Here is a tiny trained network, its code and every weight. The questions are about switching its units off for an input and a target symbol, where a switched-off unit gives its printed mean instead of its output.

import numpy as np


def w(rows, s, z=0):
    codes = np.array(rows[::2]) - 128.0
    scale = np.full(codes.shape[1], s)
    scale[-1] = z or s
    return codes * scale


def f(y):
    return y / 2 * (1 + np.tanh(0.7978845608 * (y + 0.044715 * y**3)))


def softmax(a):
    e = np.exp(a - a.max(-1, keepdims=True))
    return e / e.sum(-1, keepdims=True)


def log_softmax(a):
    a = a - a.max(-1, keepdims=True)
    return a - np.log(np.exp(a).sum(-1, keepdims=True))


def net(x, mask):
    ids = ['ΞΨβγεζημπστω'.index(c) for c in x.split()]
    T = len(ids)
    res = E[ids] + P[:T]
    u = 0
    for l in range(2):
        r = res
        for j in range(2):
            rows = slice(2 * j, 2 * j + 2)
            q, k, v = (r @ M[l][rows].T for M in (Q, K, V))
            z = softmax(np.where(np.tri(T) > 0, q @ k.T / 2**0.5, -1e9)) @ v
            o = O[l][rows]
            res = res + np.where(mask[u + j], z, o[:, -1]) @ o[:, :-1]
        u += 2
        y = f(res @ A[l][:, :-1].T + A[l][:, -1])
        res = res + np.where(mask[u : u + 12], y, B[l][:, -1]) @ B[l][:, :-1]
        u += 12
    return log_softmax(res[-1] @ U[:, :-1].T + U[:, -1])


Q, K, V, O, A, B = {}, {}, {}, {}, {}, {}
E = w([
[148,195,128,58,253,72],'Ξ',
[155,154,109,108,178,250],'Ψ',
[112,79,104,181,159,133],'β',
[105,121,180,108,129,78],'γ',
[160,76,154,132,131,115],'ε',
[48,178,180,48,162,117],'ζ',
[116,176,52,103,153,114],'η',
[168,57,156,164,155,102],'μ',
[80,197,236,116,72,71],'π',
[115,147,167,193,87,174],'σ',
[71,119,94,214,52,174],'τ',
[56,52,104,105,118,101],'ω',
],0.014)
P = w([
[220,37,51,114,189,115],'0',
[245,6,4,235,132,56],'1',
[168,130,4,109,133,111],'2',
[198,75,42,179,111,83],'3',
[159,127,33,90,95,112],'4',
[130,121,50,96,109,104],'5',
[147,117,50,110,111,126],'6',
[131,133,50,104,109,147],'7',
[116,106,66,120,95,140],'8',
[127,127,77,123,78,116],'9',
[134,123,45,109,100,149],'10',
],0.003)
Q[0] = w([
[218,59,63,98,103,163],'L0H1',
[36,137,3,249,86,196],'L0H1',
[183,148,131,103,204,111],'L0H2',
[152,116,197,144,196,141],'L0H2',
],0.0065)
K[0] = w([
[75,157,254,117,90,134],'L0H1',
[86,109,84,173,90,124],'L0H1',
[137,140,144,149,182,19],'L0H2',
[122,165,192,94,81,100],'L0H2',
],0.0083)
V[0] = w([
[139,86,74,97,202,56],'L0H1',
[199,212,159,113,148,68],'L0H1',
[51,164,48,147,154,224],'L0H2',
[253,69,89,236,64,201],'L0H2',
],0.0066)
O[0] = w([
[173,67,90,131,38,212,251],'L0H1',
[205,147,193,30,121,155,123],'L0H1',
[29,94,81,161,65,91,141],'L0H2',
[4,122,196,153,255,159,40],'L0H2',
],0.0067,0.0019)
A[0] = w([
[148,166,152,72,100,119,115],'L0N1',
[161,80,133,159,100,46,121],'L0N2',
[100,147,199,100,88,1,107],'L0N3',
[196,191,91,121,189,68,103],'L0N4',
[95,91,143,79,84,124,205],'L0N5',
[42,127,99,145,71,172,163],'L0N6',
[124,154,98,92,122,78,80],'L0N7',
[194,94,44,218,180,116,107],'L0N8',
[138,76,204,106,104,93,8],'L0N9',
[134,182,167,137,161,151,1],'L0N10',
[143,124,132,145,153,139,17],'L0N11',
[177,195,140,127,198,70,128],'L0N12',
],0.0091,0.0049)
B[0] = w([
[111,165,102,176,124,212,194],'L0N1',
[127,67,96,100,101,223,165],'L0N2',
[154,87,20,78,228,244,184],'L0N3',
[193,160,4,92,167,20,191],'L0N4',
[140,21,70,189,201,160,217],'L0N5',
[173,120,26,177,140,102,253],'L0N6',
[186,184,91,168,72,29,137],'L0N7',
[12,192,145,18,61,210,215],'L0N8',
[100,177,107,22,102,107,113],'L0N9',
[122,40,93,96,60,43,95],'L0N10',
[80,107,132,26,123,84,90],'L0N11',
[171,47,144,69,253,67,171],'L0N12',
],0.0055,0.0038)
Q[1] = w([
[185,89,184,68,162,178],'L1H1',
[60,81,113,132,107,80],'L1H1',
[115,107,104,224,57,110],'L1H2',
[20,254,26,157,87,208],'L1H2',
],0.0048)
K[1] = w([
[128,197,170,90,182,130],'L1H1',
[104,156,87,164,178,159],'L1H1',
[53,108,132,110,60,131],'L1H2',
[143,2,144,172,84,69],'L1H2',
],0.0078)
V[1] = w([
[39,250,158,47,127,223],'L1H1',
[187,226,97,156,94,137],'L1H1',
[152,72,157,139,198,139],'L1H2',
[73,147,105,72,165,1],'L1H2',
],0.0073)
O[1] = w([
[255,30,62,174,150,48,4],'L1H1',
[100,109,99,183,183,86,168],'L1H1',
[176,159,152,188,95,201,181],'L1H2',
[61,165,98,64,44,151,82],'L1H2',
],0.0076,0.0029)
A[1] = w([
[99,222,153,135,196,131,57],'L1N1',
[156,230,156,80,85,74,38],'L1N2',
[185,224,206,165,125,160,173],'L1N3',
[113,37,243,120,87,99,68],'L1N4',
[107,182,54,123,181,50,127],'L1N5',
[151,213,136,60,211,131,93],'L1N6',
[39,115,99,254,17,115,118],'L1N7',
[170,126,162,229,77,73,126],'L1N8',
[118,100,157,142,216,160,137],'L1N9',
[233,152,136,116,137,43,1],'L1N10',
[182,114,69,113,52,188,100],'L1N11',
[239,86,107,49,146,141,91],'L1N12',
],0.0077,0.0058)
B[1] = w([
[43,92,64,119,127,133,128],'L1N1',
[118,89,103,132,219,165,158],'L1N2',
[114,111,199,74,104,75,179],'L1N3',
[141,192,2,208,133,211,123],'L1N4',
[155,175,184,180,114,173,220],'L1N5',
[119,53,155,118,188,92,212],'L1N6',
[128,157,127,48,161,67,254],'L1N7',
[108,182,179,115,141,43,131],'L1N8',
[150,93,167,168,147,186,190],'L1N9',
[32,117,156,138,144,142,150],'L1N10',
[102,154,92,116,60,75,183],'L1N11',
[103,177,72,71,122,72,216],'L1N12',
],0.0078,0.005)
U = w([
[190,84,83,24,172,60,105],'Ξ',
[184,145,181,94,168,148,94],'Ψ',
[109,36,118,114,178,123,82],'β',
[185,137,164,60,116,122,126],'γ',
[94,92,126,121,178,163,50],'ε',
[140,69,50,99,105,101,78],'ζ',
[228,173,2,147,51,82,153],'η',
[192,109,66,196,178,126,168],'μ',
[185,140,100,146,142,128,161],'π',
[167,201,242,160,165,83,254],'σ',
[66,211,128,174,135,112,162],'τ',
[93,191,138,47,38,132,131],'ω',
],0.0075,0.0044)

Each question gives the input, a string of symbols that net reads in full, and the target symbol t.
The units are the heads (2 rows each of Q, K, V and O) and the neurons (one row each of A and B). Each row of codes is followed by its name. A weight is (code - 128) times the scale printed after its matrix; where a second scale follows, it is the last column's (O, A, B and U).
mask holds one flag per unit, layer by layer, with each layer's heads first. A switched-off unit (its flag False) gives its mean, the last column of its rows in O or B, instead of its output. The means were averaged over made-up inputs and are rounded, as every weight is.
A unit's drop is (log p(t) with every unit on - log p(t) with that unit switched off) / (log p(t) with every unit on - log p(t) with every unit switched off).
The circuit of an input: a set's keep is (log p(t) with only the set's units on - log p(t) with every unit switched off) / (log p(t) with every unit on - log p(t) with every unit switched off). Starting from the 12 units with the biggest drops (on a tie, the unit counted first), units are removed one at a time, each time the one whose removal leaves the highest keep (on an exact tie, the one counted first), for as long as the keep stays at least 0.8.
circuit, biggest first: the units of the circuit, biggest drop first
unit that matters most: the unit with the biggest drop
top k neurons: the k neurons with the biggest drops, biggest first
heads that matter: for each layer, one digit per head in row order, 1 if its drop is at least 0.15 and else 0, layers parted by /
input σ μ σ γ π β Ξ τ Ξ ε, target ω: unit that matters most -> L1H2
input Ξ σ Ξ Ξ Ψ, target ω: circuit, biggest first -> [L0N12; L0N4; L1H2]
input Ψ μ π ε η σ μ ζ Ξ, target Ξ: heads that matter -> 01 / 00
input μ Ψ ω Ψ μ ω β σ, target ω: circuit, biggest first -> [L1H1; L1N3; L1N6]
input γ ζ ε Ψ σ, target σ: heads that matter -> 00 / 01
input ζ Ψ ζ ε, target η: heads that matter -> 00 / 00
input ε ε π Ψ ζ ζ Ψ, target η: circuit, biggest first -> [L1H1; L0H2; L1N11]
input ζ ζ γ, target η: circuit, biggest first -> [L0H2; L1N11]
input ε ζ ζ, target η: heads that matter -> 01 / 10
input γ π Ψ, target Ξ: heads that matter -> 11 / 00
input Ξ ω ω τ ε ω β, target ω: heads that matter -> 00 / 10
input ζ ζ τ τ η, target τ: heads that matter -> 01 / 10
input Ξ η ω τ Ψ ζ ω η, target ω: top 2 neurons -> [L0N5; L0N6]
input σ π Ψ, target Ξ: heads that matter -> 11 / 10
input τ Ψ μ β σ, target σ: top neuron -> [L0N8]
input σ τ ω Ξ σ, target ω: heads that matter -> 11 / 11
input γ Ψ Ξ Ψ σ ζ ω ζ ζ ε, target η: heads that matter -> 01 / 00
input σ γ μ τ τ, target τ: heads that matter -> 11 / 00
input μ σ β μ ζ σ μ σ ω Ξ, target Ξ: top 2 neurons -> [L1N6; L0N12]
input Ξ Ξ ζ π, target η: circuit, biggest first -> [L0H2]
input Ξ β Ξ γ β Ξ ε, target ω: top 2 neurons -> [L0N4; L0N12]
